Below is a small trained network, with its code and all its weights. Each question gives an input and a class and asks what happens when units are switched off, that is, made to give their printed mean instead of their output.

import numpy as np


def w(rows, s, z=0):
    codes = np.array(rows[::2]) - 128.0
    scale = np.full(codes.shape[1], s)
    scale[-1] = z or s
    return codes * scale


def norm(h):
    return h / np.sqrt((h * h).mean(-1, keepdims=True) + 1e-5)


def f(y):
    return np.maximum(y, 0)


def log_softmax(a):
    a = a - a.max(-1, keepdims=True)
    return a - np.log(np.exp(a).sum(-1, keepdims=True))


def net(x, mask):
    res = np.array(x, float).reshape(1, 8) / 4 @ E
    u = 0
    for l in range(3):
        y = f(norm(res) @ A[l][:, :-1].T + A[l][:, -1])
        res = res + np.where(mask[u : u + 7], y, B[l][:, -1]) @ B[l][:, :-1]
        u += 7
    return log_softmax(norm(res)[-1] @ U[:, :-1].T + U[:, -1])


A, B = {}, {}
E = w([
[118,116,133,110,166,131,130,98,228,144],'x0',
[143,60,101,83,224,82,204,206,105,153],'x1',
[119,165,176,201,58,184,219,199,127,115],'x2',
[14,118,111,136,170,108,151,164,105,10],'x3',
[137,207,187,83,119,187,128,133,109,139],'x4',
[167,105,65,123,131,146,94,138,85,115],'x5',
[164,252,178,193,187,194,112,86,223,99],'x6',
[62,157,94,107,86,130,157,178,114,164],'x7',
],0.0011)
A[0] = w([
[166,185,95,90,39,174,47,110,55,141,62],'0.n1',
[149,205,171,131,184,136,75,40,209,78,93],'0.n2',
[154,164,156,117,196,114,49,24,182,92,61],'0.n3',
[66,197,108,251,75,178,123,155,125,60,154],'0.n4',
[116,103,117,166,189,81,195,174,192,100,126],'0.n5',
[128,101,34,64,242,128,108,124,219,209,72],'0.n6',
[204,83,109,181,94,168,82,80,128,140,1],'0.n7',
],0.0019,0.00075)
B[0] = w([
[126,101,173,120,216,149,211,127,185,114,213],'0.n1',
[156,196,223,212,118,194,163,112,159,176,252],'0.n2',
[117,172,211,190,58,169,113,97,209,119,230],'0.n3',
[174,184,129,147,167,111,87,79,197,251,250],'0.n4',
[149,121,176,121,171,186,158,46,138,100,207],'0.n5',
[225,154,95,86,63,66,97,127,196,137,233],'0.n6',
[133,97,80,114,162,57,114,102,87,109,177],'0.n7',
],0.0025,0.0017)
A[1] = w([
[206,185,79,139,191,145,80,140,121,47,154],'1.n1',
[139,181,121,226,137,155,162,152,174,115,107],'1.n2',
[64,179,104,200,60,152,128,155,108,65,42],'1.n3',
[86,151,81,128,233,143,93,135,84,33,1],'1.n4',
[3,81,105,152,138,133,134,126,114,105,107],'1.n5',
[53,168,132,67,143,104,161,167,123,175,120],'1.n6',
[181,45,84,149,109,95,93,78,114,116,137],'1.n7',
],0.0025,0.00088)
B[1] = w([
[63,86,125,56,189,230,120,210,134,147,196],'1.n1',
[182,193,193,206,254,131,181,31,118,239,253],'1.n2',
[164,214,124,204,136,112,23,77,221,249,168],'1.n3',
[17,36,160,89,132,218,253,169,67,56,160],'1.n4',
[37,157,148,150,161,189,139,119,141,43,173],'1.n5',
[85,90,87,168,112,93,109,133,70,10,181],'1.n6',
[104,161,41,122,154,47,89,162,85,116,211],'1.n7',
],0.0022,0.002)
A[2] = w([
[70,197,101,198,127,117,47,122,125,98,186],'2.n1',
[186,128,121,118,29,148,82,123,123,226,128],'2.n2',
[228,92,121,154,116,126,202,204,37,200,113],'2.n3',
[150,164,189,48,13,249,160,106,192,203,106],'2.n4',
[214,169,172,226,119,195,156,133,142,148,173],'2.n5',
[168,136,190,140,217,146,28,33,185,69,90],'2.n6',
[107,67,157,194,210,99,241,173,234,96,254],'2.n7',
],0.002,0.00057)
B[2] = w([
[107,167,131,190,85,133,73,112,132,153,180],'2.n1',
[128,124,136,141,198,141,195,144,117,65,187],'2.n2',
[195,217,164,208,110,117,107,94,148,195,185],'2.n3',
[138,113,138,103,230,204,95,178,198,114,219],'2.n4',
[102,166,154,172,201,143,140,102,128,222,254],'2.n5',
[148,198,235,194,69,219,149,144,150,142,237],'2.n6',
[86,149,192,122,215,221,197,3,95,81,221],'2.n7',
],0.0029,0.0026)
U = w([
[156,110,135,63,152,191,88,206,175,123,58],'0',
[163,227,235,209,180,211,156,74,182,194,206],'1',
[158,109,174,139,27,133,79,101,165,70,3],'2',
[168,111,120,70,124,88,118,96,223,118,51],'3',
[28,54,131,88,167,161,204,126,56,3,167],'4',
[160,163,153,140,13,129,172,208,70,149,73],'5',
[39,145,88,165,36,110,36,134,111,101,123],'6',
[201,69,29,95,137,14,103,136,82,168,163],'7',
],0.008,0.0058)

Each question gives the input, the list of numbers given to net, and the class t.
The units are the neurons (one row each of A and B). Each row of codes is followed by its name. A weight is (code - 128) times the scale printed after its matrix; where a second scale follows, it is the last column's (A, B and U).
mask holds one flag per neuron, layer by layer. A switched-off neuron (its flag False) gives its mean, the last column of its row in B, instead of its output. The means were averaged over made-up inputs and are rounded, as every weight is.
A unit's drop is (log p(t) with every unit on - log p(t) with that unit switched off) / (log p(t) with every unit on - log p(t) with every unit switched off).
The circuit of an input: a set's keep is (log p(t) with only the set's units on - log p(t) with every unit switched off) / (log p(t) with every unit on - log p(t) with every unit switched off). Starting from the 12 units with the biggest drops (on a tie, the unit counted first), units are removed one at a time, each time the one whose removal leaves the highest keep (on an exact tie, the one counted first), for as long as the keep stays at least 0.8.
units of the circuit, in order: the units of the circuit, biggest drop first
unit that matters most: the unit with the biggest drop
k most important neurons of layer l: the k neurons of layer l with the biggest drops, biggest first
drop of u: that unit's drop, to one decimal
input [8,8,-6,-4,-8,-4,0,-6], class 3: units of the circuit, in order	0.n6, 1.n2, 2.n5
input [-2,8,-7,6,-5,8,6,7], class 4: units of the circuit, in order	1.n4
input [-4,7,-8,-4,2,3,3,-2], class 0: units of the circuit, in order	1.n1, 1.n2, 2.n5, 2.n7
input [-1,-2,5,0,2,0,-7,0], class 5: 3 most important neurons of layer 0	0.n2, 0.n3, 0.n5
input [-8,-5,-2,8,7,5,-4,3], class 4: 2 most important neurons of layer 1	1.n4, 1.n5
input [5,-6,4,-3,-7,-5,-6,5], class 6: 3 most important neurons of layer 0	0.n2, 0.n3, 0.n1
input [-4,-7,0,-1,4,7,-7,6], class 4: 3 most important neurons of layer 0	0.n1, 0.n2, 0.n6
input [3,-1,-2,-2,2,6,1,5], class 0: 3 most important neurons of layer 0	0.n6, 0.n2, 0.n4
input [6,-3,5,8,-4,8,-5,-2], class 4: 2 most important neurons of layer 0	0.n2, 0.n3
input [-7,-5,-4,2,3,-1,-7,-2], class 6: 3 most important neurons of layer 1	1.n7, 1.n2, 1.n1
input [3,5,8,-6,-2,-4,-8,8], class 5: 2 most important neurons of layer 2	2.n3, 2.n5
input [-4,-1,-6,-2,-1,-1,-7,7], class 6: 3 most important neurons of layer 1	1.n2, 1.n6, 1.n5
input [1,-2,-6,1,-3,-1,0,7], class 7: 2 most important neurons of layer 0	0.n6, 0.n2
input [8,-2,-7,4,4,7,-6,8], class 7: unit that matters most	0.n6
input [-2,-8,3,6,6,-4,-8,3], class 6: 2 most important neurons of layer 0	0.n2, 0.n3
input [2,-2,-8,-8,0,-8,-5,8], class 3: drop of 0.n7	0.1
input [-4,1,-3,0,5,8,-2,4], class 4: drop of 0.n1	0.2
input [-3,2,-5,4,-8,4,-1,0], class 4: drop of 0.n4	0.2
